Below is a small trained network, with its code and all its weights. Each question gives an input and a class and asks what happens when units are switched off, that is, made to give their printed mean instead of their output.

import numpy as np


def w(rows, s, z=0):
    codes = np.array(rows[::2]) - 128.0
    scale = np.full(codes.shape[1], s)
    scale[-1] = z or s
    return codes * scale


def f(y):
    return np.maximum(y, 0)


def log_softmax(a):
    a = a - a.max(-1, keepdims=True)
    return a - np.log(np.exp(a).sum(-1, keepdims=True))


def net(x, mask):
    res = np.array(x, float).reshape(1, 7) / 4 @ E
    y = f(res @ A[0][:, :-1].T + A[0][:, -1])
    res = res + np.where(mask, y, B[0][:, -1]) @ B[0][:, :-1]
    return log_softmax(res[-1] @ U[:, :-1].T + U[:, -1])


A, B = {}, {}
E = w([
[217,21,33,109,229,73,234,3,214,190],'x0',
[71,52,22,11,221,84,50,54,20,40],'x1',
[130,121,131,126,125,128,132,129,122,127],'x2',
[128,123,134,126,125,131,128,124,126,129],'x3',
[127,126,130,132,133,125,123,130,126,134],'x4',
[16,236,177,56,12,1,195,102,41,232],'x5',
[129,126,126,126,124,130,131,128,126,126],'x6',
],0.0074)
A[0] = w([
[137,40,10,33,220,39,160,14,96,127,21],'n1',
[208,124,161,221,116,227,123,199,220,124,248],'n2',
[212,74,87,146,170,88,246,34,223,211,207],'n3',
[238,39,65,180,224,214,143,83,222,74,199],'n4',
[160,103,73,76,150,25,234,28,161,221,108],'n5',
[66,89,46,20,188,97,41,73,23,41,146],'n6',
[201,73,112,195,191,253,41,205,177,23,238],'n7',
[107,70,45,28,195,35,190,26,62,147,65],'n8',
[151,142,178,193,111,217,70,229,150,68,253],'n9',
[63,86,57,22,176,89,32,96,40,29,178],'n10',
],0.0064,0.0051)
B[0] = w([
[210,66,192,120,222,86,79,20,185,35,212],'n1',
[133,97,207,206,209,88,200,120,128,81,230],'n2',
[141,39,70,221,86,157,223,80,227,227,240],'n3',
[233,21,47,54,231,202,186,94,217,155,253],'n4',
[76,33,198,226,88,39,115,15,221,133,209],'n5',
[117,162,70,45,154,140,8,146,47,39,225],'n6',
[88,14,159,166,253,184,32,142,80,11,254],'n7',
[136,153,182,126,151,44,52,13,128,70,206],'n8',
[68,132,206,197,188,72,159,144,56,54,220],'n9',
[110,176,47,34,113,141,7,163,42,66,226],'n10',
],0.0067,0.016)
U = w([
[112,82,230,182,201,45,92,57,135,43,142],'0',
[61,87,42,102,185,249,46,228,56,60,32],'1',
[214,73,44,171,179,226,242,128,215,197,95],'2',
[240,88,5,32,183,196,92,65,207,120,36],'3',
[27,255,234,149,6,36,213,251,74,244,255],'4',
[28,250,40,29,16,49,67,171,33,133,124],'5',
[54,90,103,229,12,72,188,65,222,254,67],'6',
],0.0067,0.0064)

Each question gives the input, the list of numbers given to net, and the class t.
The units are the neurons (one row each of A and B). Each row of codes is followed by its name. A weight is (code - 128) times the scale printed after its matrix; where a second scale follows, it is the last column's (A, B and U).
mask holds one flag per neuron, in row order. A switched-off neuron (its flag False) gives its mean, the last column of its row in B, instead of its output. The means were averaged over made-up inputs and are rounded, as every weight is.
A unit's drop is (log p(t) with every unit on - log p(t) with that unit switched off) / (log p(t) with every unit on - log p(t) with every unit switched off).
The circuit of an input: a set's keep is (log p(t) with only the set's units on - log p(t) with every unit switched off) / (log p(t) with every unit on - log p(t) with every unit switched off). Starting from all 10 units, units are removed one at a time, each time the one whose removal leaves the highest keep (on an exact tie, the one counted first), for as long as the keep stays at least 0.8.
units of the circuit, in order: the units of the circuit, biggest drop first
k most important neurons: the k neurons with the biggest drops, biggest first
drop when u is switched off: that unit's drop, to one decimal
input [7,-1,4,1,-8,-3,0], class 2: units of the circuit, in order	n3
input [1,6,5,2,6,-5,3], class 3: 2 most important neurons	n4; n1
input [0,-1,6,-3,-8,5,4], class 4: units of the circuit, in order	n4; n7; n1
input [1,8,-5,-5,7,-3,-4], class 3: 4 most important neurons	n1; n4; n9; n8
input [-4,1,2,-8,3,-2,4], class 1: 3 most important neurons	n5; n1; n8
input [-8,5,1,3,3,2,8], class 5: 2 most important neurons	n7; n4
input [5,1,6,4,6,-3,-4], class 3: 2 most important neurons	n4; n1
input [0,7,6,-3,5,8,1], class 5: 3 most important neurons	n10; n6; n7
input [-3,8,-4,-7,5,2,0], class 5: 2 most important neurons	n7; n4
input [4,1,3,3,-3,-6,0], class 3: 3 most important neurons	n4; n7; n1
input [-1,-8,-8,-4,5,1,8], class 4: drop when n1 is switched off	0.2
input [8,-5,-6,-7,7,2,-2], class 6: drop when n5 is switched off	0.3
input [-7,7,-8,-8,4,1,-1], class 5: drop when n4 is switched off	0.2
input [3,-4,-6,6,7,-6,-7], class 2: drop when n4 is switched off	0.1
input [5,2,7,-1,7,-3,-6], class 3: units of the circuit, in order	n4
